1: [  8  -7  11   2  -4 -19   9  -2  16  10   3  -3   2  11 -20  -1 -14  -9
   6   4   1  -4   0  -7   3   1  -2   2 -24   6  -2  -8  -1  -5   5  -2
   3 -27  -3   0 -24   8   0]
2: [ -6  -4  -3  -2   1  -9  -3 -19  -1  -8 -45  -5  12  21 -16  23  -3  -2
   2   6  -4  10  -6 -10 -14 -24  18   7  16   5  -5 -11  -3   9  -2   8
  -3 -27  -4   9 -18   3  -5]
3: [ -9  -2   3   1   3   3   5  -5  -9  -3 -14   3  10   0   4  -3   2   7
   2  -4  12   2  -5  -4   4  -7  25   6  12   5   6  -7   0   8  -5   4
   4   3   8  -3 -22   9  -3]
4: [ -2 -11  -2  14   6 -11   4 -13  -5  14 -12  15   5   5  -4  -8  -3   2
   8  -8  -6   2 -13  -2  19  -7 -19  -6  -5   7  -1   9  -4  16  -2  -6
  13 -18  -6   2 -21  10 -16]
5: [-11   2   1 -13   2   1   3  -3   0  -7   0  -2  -3   7   3   1   8   4
  -1   3 -13  -8  -6  -5   8   2   4   6   3  -3   9  -6  -9   5  -7   0
  -3  -2  -7  -3  -4  -8  10]
6: [-12  -2   2   8  -6   5   0 -12   1  -2 -15  -5   3   4   1   5   1  -4
   0   4  -8  -2 -11 -29  15  -2   7   1  -6  -4   1  -3  -2  11  -7  -2
   9   0   2  -1 -22  -1  -7]
7: [-10   0   7   6  -3 -14  10   1   8  12   9   4   3  -6  13 -10  -2  -1
   2   4 -14  -3  -2   7  12   4 -23  -4   3  -3   2  -3   3   0  -2   0
   6 -10  -2   3 -42   4  -5]
4 1 5 6 3
8: [-20  -1   1   2  -1   6   3  -7   8  -7   2 -17   3  16   2   7 -13   4
  -1  -4 -11  -8  -9  -1   3   2  12   9  -6  -1  -2  -5  -4   6   3   2
  -3 -10   4   2 -11  -1   4]
5 6 3 1 7
9: [-13 -18   3   7   1  -8   0 -16  -2  16 -12   3   3   2   7   0  -8   3
   7   0 -16   0  -2   3   4  -6 -16   7  -3  -8  -3  -8  -5   0  -2 -11
  11 -10  -3  -5 -48   4 -11]
7 4 6 1 8
10: [  0  -6   2   0  -4   0  -3   0  17   2  12  -3  -5   2   8 -12   2  -1
   8   7 -13   1  13   8 -10   5  -6   2   5   2   2   1   3  -4  -2 -12
  -3  -1   0  -6 -20   2   3]
7 5 8 9 1
11: [ -1 -10   3  -3   6  -2   2   0  -1   8   9  -4  10   4  -9  -6  -4  -1
   8  14  -9   0  -1  -6   3   2  -1   6  -4  -2   5 -12   2  -6  -1  -3
   0  -8  -3  -6   3   4  -2]
5 10 8 1 6
12: [ -6   2  -3  -5  -2   9   0  -2  -1 -18 -13   7   3  -5   4  16  -4   3
 -12  -3  -2   2  -7 -31   5  -3  35  11   3  -3  -1 -18   0  14   1  -4
 -10  18  -5   6  -2   8  -1]
3 6 5 8 11
13: [ -2   3   0   1   1   4   9  -5  -6   1  -5  13  -7  -3   3   2   8  -5
  -7   1 -32 -10   7  -5  25   7   9   7 -22  -1   0  -3  -1  -9  -4  -1
   1   1  -2  -2  13  -1   3]
5 11 6 8 10
14: [ -7   0   2  -8  -1 -13  -1 -21 -11   8  -1   4  17  28  -7   6   0   7
   4   2  11  -1   0 -13   1 -11   3   3   3  10  -5 -19  -3   5   6   6
 -10  -3  -3 -11 -18   1   6]
3 11 5 8 6
15: [ -1   4   7 -13  13  -8  15  -9   4  -3  -2   3   9  10  -7  -1  -3   6
   1  -6   0  -5   1  -3  -8  -7  -1   0 -13  10  -2 -10   1  -4   7  -8
  -7 -22   3   3  37  -8   8]
11 5 8 13 14
16: [ -7  -2  -1  -9   9   6   4   3  11  -1  10   2  -2   6   9  -7   0  -1
 -10  -6 -13   1  -4   1   4   3  19   2  -4  -6  11   2  -2  -3  -2   2
   4  10  -5  -7  -2  -2   6]
5 8 11 10 13
17: [-12   0   3   1  -6   1   2  -1  -1  -2   4   0   1  -3   2  -3 -15  -7
  -2 -16 -21  -5  -2  -9  17  11  26   8  -5   2   1 -10  -1   0   3  -2
   3  -2 -11  -3  23  -7  13]
13 16 5 8 11
18: [ -6  -4  -1   6   2   0   5 -11   4   7 -13   0   4  14   4   1  -1  14
   2  -2 -10   7  -3  -1   1 -14 -19   8   2  -4  -7 -15   0  12   2   8
   5 -14  -8   3 -42   2   9]
9 7 4 14 6
19: [  9   3  -4   0   1 -10   3 -12  -2  10   3  -1  -5   3  -1  -2   2  -1
   1   0 -15   2 -10 -10  11   3 -19   1  -9   5  -5   4  -8   2  -2 -10
   3 -14  -2   1 -17  -1  -4]
4 11 7 5 6
20: [ -2  17   2   0  -3   4   1   9   6   4  20  -5   0  -7   3 -10   7   3
   2  -4   6  -2  -1   6 -15   3 -23  -3  -6   4   6   1   7  -2   0   0
   2   9  -4   5  17   5   6]
10 11 16 5 15
21: [-14  -8   1  -1 -17   0  -5  21  55  23  -4  -6   1  10  57 -28   8  23
   2 -25  -7   5 -13  31 -43  20 -39 -14  18 -19  13  -7   6  -5   0   0
  14   7 -16   6 -63  27  24]
7 10 18 9 20
22: [ 2 -1 -3 -2  4 -2  2 -5  8  9 17  8 -4 -5 -4 -7  2  3 -5  6 -3  4  7  2
  1  7  4 -3  5 -3  3 -1  4 -3  8 -6  3 -2 -8  3  5  5 12]
11 16 10 5 20
23: [ -4  -7  -1   1   9 -14  -1   0 -19 -10  -1   1  12  11   0  17   2  -6
   7   2  -1   8   2 -23   3 -24  13  -6  17   3   4  -2   0  12   2  10
   8 -20   0  -3 -21   3 -11]
3 14 6 2 11
24: [  6   1  -4   4  -7   1   7   8   3  -4  17  -1   0  -6  12 -12   5   5
   0  18  -8  -1   0  -2   2   0 -18  -4   3  -7  -7  -4   5  -1   1   1
  -4  -2  -7   2  -5   3   8]
22 10 11 20 5
25: [ -7   7   3   9   9 -10  11  -9  -1  -1  -9   3   2   4  -3  13  -2   4
  -7   6 -25   2  -4   3   3  -3   3   1  -3   3  -9  -9  -1  15   4  -2
  -5 -28   0   0  -4   4   0]
8 19 5 11 18
26: [ -5  -8   1   2  -4  19   9  -5   6   1  23   5   3  -5   2  -6  -4   3
   0  -4  -2  -3  -7   2  18   3  16  13  -5  -9  -8 -14   7  -1  12  -1
  -7   7  -3  -3  24   0   6]
17 22 16 11 13
27: [ -8   4   0   4  -6   4   3   6  -2  -4  -1  -3   1  11   1   4  -3   6
  -7 -10   3  -4  -3 -11   2  -3  -1   3   5   4   1  -7  -1   1  -3  -1
  -3  18   2   2 -17  -7   9]
5 8 3 16 6
28: [  3 -13  -2   1  -7   2   2   1  -4   8  11  -4   4   4  -3  -5  -4   1
   0   3  -7  -3  -2   1  -2  11 -11  -4  -5   1   0  -2   1   7   3  -3
   7   3  -2   7  -3   1   1]
11 22 24 19 10
29: [-20   0   3  -2  -6  24  16   1   5 -10   4   3  -2 -11 -12  -9   3   4
   1  -6 -37 -13 -17 -10   9   0  18  12   3   2   7 -10   1  -4  -1   3
   0  24  -4   6  51 -12   6]
17 26 13 16 5
30: [ -6  -3   7  -9   7  -8  -5  -1   0  11 -24   7  11  19   7  11  10   6
  -5  -8 -12  -2   3   4   2   3 -16   3   3  -4  -4 -11   6  21   8  -6
  -5 -41  -5   5 -20   6   5]
25 18 19 4 9
31: [  2  -4   0   1   5  -8   6  -5  -5  14   8  -4  -1   3  -2   2   2  -8
  -3  11 -15  -1 -13  13   5   2 -19  -3  -8   3 -13  10  -4  -1  -1  -6
   2  -5  -8  -8  -5  -3   5]
19 28 11 24 22
32: [-13 -12  -8  -6  -4   4  -2  -6  -1   0 -18   0  12   6   5  -5   2   8
  -3  -6   3   1 -13  -5   3   0   8   2   5  -5   3  -7  -2   4  -2   1
  12 -14  -6   2 -34  10  -1]
3 6 18 9 8
33: [-11  -2  -4  -4  -6  28  13  -1  -4  -7  -5   7   0   2  -5   2  -4  -4
  -9  -3  -3 -15  -9 -13  27  -2  17  17   5   9   3   2  -6  -1   0   2
  -1  -8  -3  14  56  -6  15]
29 17 26 13 15
34: [-22  -3  -9   1 -11 -12   4  -8  -2  -6 -15   7  12  13  14  -4   3  -1
 -10 -18 -27  15 -16 -29  28  -6  18  11  -5  -3   9 -20  -2  17   7   3
   3 -22  -5   8 -63  12   5]
32 6 18 9 3
35: [-10  -6   1  -7  11  -3  -5  -7   7   3  -2   2   0  11 -28   4  12  -2
   7   0 -10 -14 -17  15   1   0 -13   7 -10  15  -8 -12   3  -9  -3  -1
 -11 -34   9   4   2  -8   0]
11 25 15 31 19
36: [  8  -3   2   2  -3 -18   6  -4  -5   6  10   1   9  10  -3  -2   6   0
   2   1 -16   9   3  -4   7 -13 -11  -7 -14   0  -3  -2  -3 -10   2  14
   4 -16   1   1   4   5   1]
11 19 31 28 24
37: [ -8  -3   2  -4  -9   7   0  -8  -9  -9 -11   3   3   1  -6   9 -10   3
 -13 -12  -2   2  -7 -19   8 -15  21   5  12   2  -8   0  -1  17   1   4
  -9   9  -1  -1 -18   0   0]
12 3 27 6 8
38: [ -7   4   1   7 -18  21   3   0  10  -3   1   2  -2 -11   1  -6   1  -7
   3   6 -41 -15  11  -9   0  19   4   7 -27  -2  -8 -13  -9  -3   9   1
  -4  20  -2   1  59   0   3]
29 13 17 26 33
39: [-14 -12  -3 -10   4   1   9  -3  14 -15   9 -10   1   4   2  -6   6   6
  -1 -22   5  -5  -9   4   8  10   8  -5   9  -1   2 -11   6  -6   2   0
   4  12  -7   0 -19   3   8]
16 27 5 8 32
40: [  4  -2  -3  -9  -1  -1 -10   4   1 -14 -28  -5  12  -3 -10   5   2  10
  -4  -3  23   4   0  -9 -16 -12  10   4  22   4   6  -5   1  -2  -2  -1
   2  -7   1  -1 -26 -12   5]
3 32 27 37 2
41: [ -4  -5   2   4  -4  -3  -4  -7  -5   7 -17  -2   3   3   8 -13  -5   4
  -1  18  -4  -1   1  -3   1  -3 -20  -7 -12  -1   1  -6  -3   4   1  -5
  12  -7 -10   3  -1   0  -7]
28 11 19 31 24
42: [-15  -2   0  -3   4 -10   7  -9  -4   9 -12   4   8   8  -3  -6  -1  -9
  -2   1 -15   8  -1 -13   0 -10 -11  -1  -1  -8   1  -9   5  19   1  -5
  11 -16 -19   7 -56   7  -5]
18 9 32 7 4
43: [ -6   7  -8  -2 -11 -10 -10   3  18   5   8   7   0   9  18  -2   1   7
  -2   1  -8  12  -1  16 -15  11 -21  -1 -16  -8   5 -12   1   0  -2  -2
   3  -6  -3   1 -36  10  17]
10 7 18 24 28
44: [-20  -1  -8   7  -4   1   7 -14   3  15  14   7   1   5 -10   3   4   7
  -5  -8  -6   1  -6  20  -1  13 -25   0 -24  -2   1  -5   4   6  -2   2
  -3  -8   1  -6 -30  12  -1]
43 7 28 31 19
45: [ 14  15   1  -2   6  -3  -2   6   6   2   5   0 -21   8   1  -9  -3  -2
  -1  -6   6   1  -2  -1  -6   1   2   4  -2  -1   3   8   1  -1  -2  -6
  -3   4   9   5  10   4  -1]
22 20 16 28 27
46: [-10 -10  -3   5  -7  11  14   1   2 -12  20   2   3   1  -6  -9   2  -5
  -7  -5 -39  -4  -3 -15  -3  16  20  11 -22   0   3 -17  -2   5  -2  -5
  13   8 -14   3  -4  11  -2]
16 17 13 28 11
47: [-13   4 -11   1   3  -5   1  -3  -2 -10  -7  -3  11  -3   3  11  -1   4
  -5   1  -4  12   2  14 -10 -13  12   4   0  -9  -6  -9   4  11   4  -2
   4  -5  -6  -5 -30  -1   6]
32 3 18 8 25
48: [ -8   1  -2   1   2  -3  -7   1  -2 -13 -10   1  13   5  -5  10  -7   9
   0   5   5   3   4 -10   5  -6  15   4  -1  -3   1   9  -4  10   3   7
   1  -7   6  -5 -24   5   3]
3 47 37 32 6
49: [ 17   6  -5 -17  -3  -1   5  -5  23  -4   7   7   4  -2  -5   0   9   4
  -3   1  11  -9   3  20 -10   7  -9   4   3   0   0  -1   9  -4  -2  -9
 -10  11   7   9  40  -2  19]
20 22 45 15 26
50: [ -5  -5   4   5  -6   7  -2  -3   7   0  -4  -1  -2   4   6  -4   4   6
  -3  -2  -6   7   3  -4   4   1  -4   0  -1  -3  -7   0  -5  -3   3  -6
   1  -2  -1   4 -11   7  -9]
28 10 41 27 19
51: [ -6  -9   1 -10  -2   4   4  -4  -1  -3  -3   2   1  -1  11  -2  -4   8
  -3 -17 -11   6   0  -6 -10  -7   0   5  -5   1   3  -1   0   0   0   2
  -4   5   2  -5  -2   5   2]
50 16 27 5 28
52: [-16   1  -4   6   5  -1   5   9  15  13  -6  -1  -6   8  11 -11   4   4
  -3  -1  -5  -3  -8  -2 -10  19 -10   0  -1   0   2   7  -1   9  -4  -5
   6   0  -6   7 -31   5  -2]
50 7 10 28 32
53: [ -6  -8   7   4 -11   9   3  -8  -3  -8   1  -2  -1 -13   5  -7  -3  -2
   0   5 -26   2 -11  -7   5  -1  13   5  -3  12  -5 -12  -4   3   2   1
  -2  15  -5  -4  23   0  -1]
17 26 51 13 29
54: [-11   5  10  -3  -2  10  11   1  -6  19  -3   8  -2  -6   7 -26   1   0
  -2   1 -37 -11  -1   6  29  30 -15   9 -23   1  -1   3  -4 -19  -4  -6
   1  13   8   2  26   5   4]
13 38 53 17 28
55: [ -2   0   7   4  -4   2   5   3  -3   3  -2   4   0   8 -12  -2  -6  -7
  13   7 -14 -11  -1   3   6   4  -5  -8   4   2   1  -5   2  -2  10  11
   1  -2  -2   0  -9   0  -2]
28 11 50 5 31
56: [ -7  -6  10  -6  -1  -3   9 -11  -9   1   3  12  -2   4 -11  -1   1  -9
   1  13  -3  -3  -4  -8   4   7 -21   4  -8   8  -4  -9  -2  -6   3   2
   8  -3   5   0  18   4  -3]
11 28 55 41 36
57: [-26  -5   1  -9   2   1  -2   4  11  -7   1  -9  -6   1   5   0  -1  -2
  -7 -21  -7  -1  -4 -21   7   1  -2   0  13 -12   9  -9 -11   3   4   8
  -1  -3  -8   9 -52   0  -1]
32 39 27 42 52
58: [-11  -5  -3  15  -7  -2   5 -11  -3  -2  -8  -5   1  -1  -9   3  -3 -10
   3  -6 -27   8  -2  -9  18   9   3  -6   0  -9  -4 -17  -5   8   0   2
  22 -16  -7   0 -35   3  -6]
6 42 9 32 50
59: [-19  -2 -10   8  -4   1   3 -13   3  19  -8   3  -3   1   6  -5  -1  -2
  13  -5 -28  10  -5  -7   2   1 -16  -6   2  -7   0 -15  -5   8   4  -4
  10 -24 -12  -8 -37  13  -6]
9 58 42 18 7
60: [ -6  -1   2   9  -5  14   5   5   7   0  -4   3  -5 -11   4  -5   5   1
  -2   6  -8   0  -3   5   6   3  -6  -3 -16  -2  -5   3   4   3   0  -8
   7  -7  -2   2  14   1   7]
50 28 22 24 41
61: [  7  -1   0   5  -1  -8  12 -11   4   9  13   3   7  18  -2 -11  -5  -9
  -3  18 -22   4 -13  14  -2  -3  -6  -9 -11 -10 -10   3   0  -4   4 -15
   1  -3  -1  14   9   3  10]
31 28 22 36 11
62: [ -1 -10   2   6   1   5   1   5   0  -1  -7  -2  -3   6  11   1   0   4
  -8   0  -3   9  -5  -7  11   1  -1   6  -2  -6   2  -6  -6   8   9  -1
   5   9   1  -4 -16   9   5]
50 27 51 28 6
63: [-10  -5  -6  -3  -2  -1  10 -17  -4   0 -11  -1  11   1  -5   2   1  -7
  -2   5 -17   4  -8  -8   8   2   8   2   1  -2  -8 -18  -3   9  -3  -1
   8 -20  -7  -2 -47  -1   0]
58 42 32 18 6
64: [-13 -12  -2  -2  -1   4  -5  -1  -4  -7 -10   6  11   5   5   3  -1   0
   0   6   8  -1  -6 -20   2  -2  14   6  12   0   1  -1  -3  -1   5   0
  -4 -14  -3  -5 -56  -2  -4]
32 48 63 3 57
65: [ -3   8  -7  -5  -3  -6 -10  -2 -10   2 -10   4   1   9   9   1  -9   3
   0   2   1  -3   2  -2   0  -5   0   2   0   2  -3   3  -1   2 -17   4
   3   0   1   4 -16   4  -6]
50 48 27 51 3
66: [  4   1   5   8   8 -10   6   1  -5   5   4   1  -2  -4  -7   5  -1  -2
   3   2 -15  -6   1  12   1   0   9   2  -8  -2   3   3   8  -8   2  -1
   9   0   3  -1  -1  -3  -6]
55 11 28 22 31
67: [ 25  -4   3   5  -4 -20   2  -2  -7  -8  16  18  -2  -3 -16   7   3  -2
   3  16 -11  -7   0  26   5   5 -26  -4  -4   2   3  -2   0 -12  -2  -8
  -8 -13   5   5  54   0   6]
49 56 15 61 36
68: [ -8 -11  -7  -1  -7  22  13  -3  12 -12  25   3   1   0  10  -1   1 -11
  -5  -4 -41 -10   1 -13  23  -2  21   9 -26   9   0 -11 -11  -3   1   4
   4   5  -5 -10 -17   6 -10]
46 13 16 53 8
69: [-11  -6  -7   4   0   6   3   1  -7  -3  -3  -1   0   1   7   6  -3  -8
  13 -12   8  -1   3 -17  -4 -12   1   2  16 -11  -3  -7   4   6   5  -5
  -1 -14  -1   3 -52   1  -7]
64 57 32 42 63
70: [ -7  -4   2   2   3   4   5  -8   3  -2 -12   8   4   5   5   2  -2   4
  -3  -1  -1  -3   2  -8   0   0   9   0   0   6  -2  -9  -7   5   2   1
   6  -6  -2  -3 -53  -3  -1]
64 63 32 69 18
71: [ 16  10  13 -11  -8   2   3  12   3   3  11   5  -5  -8 -14   0   0   6
  -3   5  13  -6   2  21 -16   3   8   1  -4  10   7  20   5  -9  -3  -4
 -12  20   8   3  55  -5  10]
49 20 45 67 15
72: [  2  -9   3   4  -5  14   6   1  -6 -13  33  -1   1  -7   1   7   1  -5
  -8   0  10   5  -3  -4   5  16   9  12 -18  -4   9  -5  -6 -14   6  -5
  -4  -7   1  -1   9  -5   4]
26 22 11 28 16
73: [  2   4   0   8   5  -4  11 -13  -4  10  -5   2  -1   7  -7 -11  -3  -6
   3  18 -13  -3   1   4   8  -2 -16  -5  -9   0  -2  -8   0  -4  -4  -4
  -1  -6   5  -3 -23   1  -2]
19 55 31 41 11
74: [-13  11  10  -7  -3  -4   1  -4   8  -9  14   1   1  -6  -8   7   6  -3
  -7 -13   7 -18   3 -25  24   8  44  18 -10   6   3  -6   6  -3   8   4
 -13  21   6   0  55  -6   0]
17 33 26 29 53
75: [ -8  -7  -2   4   0   4   4 -12  -5  10 -12  -2  12   3   4   4  -8   7
  -7  -2   1  -7   0 -18   8  -8  -5  -9  -6   2  -2 -10  -6  17  10   1
   4  -9   7  -7 -34   6   4]
70 6 32 18 62
76: [ -6  -2   1   2  -4 -11   3  -4  -6   5  -3  -9  -4  11  -3   4  -2  14
  -2 -11  -7  11  -4  -8 -16   8  -3  -3 -12   0  -4  -9   3  14   5   0
   8 -20  -5  -5 -63   5  -2]
70 42 18 63 9
77: [  1  -1  -3  16   6  17  14  -7   8  -8  36  11   5  -7  -3 -14  -7   4
   1   7 -54  -7  -8 -12   5  23   4   5  -2  -2  -3  -9  -1  -9  -5  -8
  13  15 -11   1  53   0  -2]
29 38 53 46 26
78: [ -6  -2  -3   2   4   0  -3 -13   2   9  -1   4   4   2  -6   4   3   5
   2  10  -7  -1 -14  10  -5  -1 -17  -1  -3  -8  -6 -10  -2   6   5   4
  12  -1  -9  10  -8   9  -4]
28 41 50 31 55
79: [-11   0   0   2   0 -10   5  -5  -7 -18  15   8   0   3  -5   4  -5  -4
  -2 -16 -23 -16 -22 -17  28   7  -6  12 -18   0  -9  -9   3   7   1  -3
   9  12  -1  -3  22  -2  -9]
17 13 53 56 26
80: [-12   1  -5   4  13  -6  -3 -15  -6  -6  -7   7  -1   6 -22   5   8   5
  -2 -10  -9   5  -3 -15   3  -2   9   2  -3  -3  -6 -14  -5   8   0   1
   9 -22   4   3 -63   0  -5]
63 70 76 42 64
81: [  2   9  -2  -6   8  -6  -2  -9  -2 -10  -6   0   7   8  -9  16  -1   4
  -4  -1  25  -2  -5   4 -16 -17   1   3  -2   3   3  -6  -5  17 -12  -7
  -2  -7  -6  -7 -34   1  -5]
47 48 40 65 70
82: [ -8  -6   3   3   5 -10   4  -4   3   0   1   6   0  -1   6  -8  -3   2
  -4  -1 -13   9  -8  -9   1   2   7  -2  -6   5   1  -6   3   6   8   1
  -1   1   2  -6 -25   8  -7]
62 50 51 70 6
83: [ -2   5   1   0   5  -3  -3  -5  -6   3  -5   3   2  -1   0  11  -1  -8
   4  -1   7   0  -8   1  17  -8 -10  -1  -3   5  -6  -2   9   7   1  -3
  -2 -11   2  -1  19  -2  -3]
56 60 11 66 31
84: [ 13   0   1  -5   7 -14  -1  -7  -8   9   3   6   5  16  -5   6   2  -5
  -1  17  -7  -1  -8  -5   6   4 -18   2 -16  -2 -13   0  -5   6   4   1
   0  -9  -2  -8  31  10  -6]
56 83 36 31 11
85: [ -4  -6  -4   6  -3 -13  17 -13 -16 -16  15   3  -8  -7 -17   2  -4  -4
   0  12 -34   4  -2 -31  29  -1  11   8 -26   5 -14  -2   2  17   1   7
   5   0   6  -4   4   1  -1]
79 13 53 46 6
